Below is a small trained network, with its code and all its weights. Each question gives an input and a class and asks what happens when units are switched off, that is, made to give their printed mean instead of their output.

import numpy as np


def w(rows, s, z=0):
    codes = np.array(rows[::2]) - 128.0
    scale = np.full(codes.shape[1], s)
    scale[-1] = z or s
    return codes * scale


def f(y):
    return np.maximum(y, 0)


def log_softmax(a):
    a = a - a.max(-1, keepdims=True)
    return a - np.log(np.exp(a).sum(-1, keepdims=True))


def net(x, mask):
    res = np.array(x, float).reshape(1, 6) / 4 @ E
    y = f(res @ A[0][:, :-1].T + A[0][:, -1])
    res = res + np.where(mask, y, B[0][:, -1]) @ B[0][:, :-1]
    return log_softmax(res[-1] @ U[:, :-1].T + U[:, -1])


A, B = {}, {}
E = w([
[167,95,2,170,120,68,194,133,158],'x0',
[208,128,182,175,150,120,140,241,134],'x1',
[167,38,146,173,188,217,109,84,170],'x2',
[228,178,164,252,105,145,181,102,43],'x3',
[56,177,131,191,166,181,118,155,79],'x4',
[89,161,161,128,43,121,72,160,215],'x5',
],0.0099)
A[0] = w([
[135,145,90,184,99,124,158,155,108,142],'N0',
[121,122,81,152,138,129,188,146,91,176],'N1',
[137,47,89,94,184,141,138,102,113,114],'N2',
[91,167,64,83,143,116,80,104,169,246],'N3',
[100,121,143,84,118,77,138,162,169,66],'N4',
[54,106,206,125,144,155,45,124,126,67],'N5',
[248,108,206,202,93,146,172,161,135,122],'N6',
[116,154,179,75,139,128,96,131,190,252],'N7',
[168,178,84,197,165,139,188,156,70,138],'N8',
[145,158,95,157,66,134,115,115,182,169],'N9',
[91,151,202,142,146,219,68,122,103,83],'N10',
[93,119,113,139,142,142,184,55,155,163],'N11',
[121,135,93,72,115,103,96,202,205,20],'N12',
[207,172,103,192,146,86,161,171,88,69],'N13',
[87,180,88,71,45,96,99,89,138,211],'N14',
[146,155,75,158,140,104,196,200,70,135],'N15',
[128,118,114,127,185,155,122,88,109,37],'N16',
[50,170,160,99,125,182,80,129,100,72],'N17',
[120,113,95,169,105,123,114,97,178,96],'N18',
[164,129,219,135,115,157,110,98,167,159],'N19',
[83,135,211,144,133,189,56,170,122,131],'N20',
[94,103,155,86,129,59,81,177,195,54],'N21',
[128,87,50,75,172,151,184,77,119,111],'N22',
[108,119,114,122,116,117,107,203,126,98],'N23',
[58,145,170,113,165,157,110,129,124,130],'N24',
[95,93,149,122,175,147,129,159,115,162],'N25',
[108,196,141,69,131,69,159,81,63,121],'N26',
],0.012,0.0026)
B[0] = w([
[64,125,135,173,146,129,175,161,110,197],'N0',
[101,78,116,181,126,65,165,117,177,205],'N1',
[233,63,99,167,101,38,93,64,176,219],'N2',
[128,78,153,132,52,218,112,121,155,239],'N3',
[148,67,162,69,40,120,147,167,149,208],'N4',
[116,173,79,84,130,123,64,142,136,238],'N5',
[177,133,223,189,255,187,114,160,44,239],'N6',
[138,147,113,42,109,125,80,167,103,237],'N7',
[87,152,122,150,220,91,205,177,167,247],'N8',
[66,75,129,170,118,187,157,163,81,187],'N9',
[130,231,75,153,182,114,73,141,118,230],'N10',
[150,101,39,182,129,142,97,77,131,195],'N11',
[135,46,160,78,64,156,129,212,226,244],'N12',
[90,171,157,165,195,105,220,179,127,240],'N13',
[72,136,172,111,36,147,139,85,82,254],'N14',
[65,123,119,125,129,78,199,163,171,239],'N15',
[151,147,132,144,185,86,137,109,149,173],'N16',
[74,185,84,87,124,94,98,119,134,218],'N17',
[103,74,61,210,98,181,106,183,101,175],'N18',
[172,166,148,110,151,176,67,135,95,202],'N19',
[146,231,100,144,146,91,73,189,88,241],'N20',
[164,82,154,9,82,148,112,207,137,250],'N21',
[195,55,109,157,135,109,128,24,165,244],'N22',
[140,136,132,74,146,124,144,190,143,179],'N23',
[103,170,82,85,109,124,82,131,135,202],'N24',
[142,136,94,123,168,82,108,141,158,177],'N25',
[108,132,166,78,95,90,140,39,90,219],'N26',
],0.0081,0.013)
U = w([
[53,125,178,99,60,108,129,26,95,131],'0',
[134,64,151,67,79,148,89,201,195,32],'1',
[97,122,157,174,186,64,232,174,153,95],'2',
[101,206,77,109,147,112,38,147,140,255],'3',
[56,70,69,202,86,200,121,100,143,68],'4',
[210,51,72,162,161,86,111,44,189,81],'5',
[201,135,255,182,197,191,117,151,74,201],'6',
],0.01,0.0012)

Each question gives the input, the list of numbers given to net, and the class t.
The units are the neurons (one row each of A and B). Each row of codes is followed by its name. A weight is (code - 128) times the scale printed after its matrix; where a second scale follows, it is the last column's (A, B and U).
mask holds one flag per neuron, in row order. A switched-off neuron (its flag False) gives its mean, the last column of its row in B, instead of its output. The means were averaged over made-up inputs and are rounded, as every weight is.
A unit's drop is (log p(t) with every unit on - log p(t) with that unit switched off) / (log p(t) with every unit on - log p(t) with every unit switched off).
The circuit of an input: a set's keep is (log p(t) with only the set's units on - log p(t) with every unit switched off) / (log p(t) with every unit on - log p(t) with every unit switched off). Starting from the 12 units with the biggest drops (on a tie, the unit counted first), units are removed one at a time, each time the one whose removal leaves the highest keep (on an exact tie, the one counted first), for as long as the keep stays at least 0.8.
circuit, biggest first: the units of the circuit, biggest drop first
k most important neurons: the k neurons with the biggest drops, biggest first
drop of u: that unit's drop, to one decimal
input [1,-8,-1,5,5,8], class 4: circuit, biggest first : [N9]
input [7,2,6,0,1,8], class 4: circuit, biggest first : [N18 N9]
input [1,-1,7,1,-8,4], class 6: circuit, biggest first : [N6 N19]
input [2,-7,7,7,8,-8], class 5: 3 most important neurons : [N22 N2 N11]
input [-3,8,3,7,6,-6], class 2: 3 most important neurons : [N8 N15 N13]
input [3,-4,8,7,4,1], class 6: 2 most important neurons : [N6 N15]
input [1,-6,0,3,8,-7], class 2: 2 most important neurons : [N8 N15]
input [-6,4,-1,3,6,-7], class 2: 2 most important neurons : [N8 N13]
input [3,2,5,-8,-7,-5], class 5: 2 most important neurons : [N2 N22]
input [-6,-6,-1,4,-6,4], class 0: 3 most important neurons : [N14 N26 N8]
input [7,8,6,6,-4,4], class 6: drop of N6 : 6.5
input [-7,6,5,0,-2,2], class 3: drop of N5 : 0.3
input [0,-8,3,1,4,-2], class 5: drop of N10 : 0.0
input [-1,6,0,4,7,8], class 6: circuit, biggest first : [N6]
input [5,6,4,-2,-6,-2], class 5: drop of N19 : 0.1
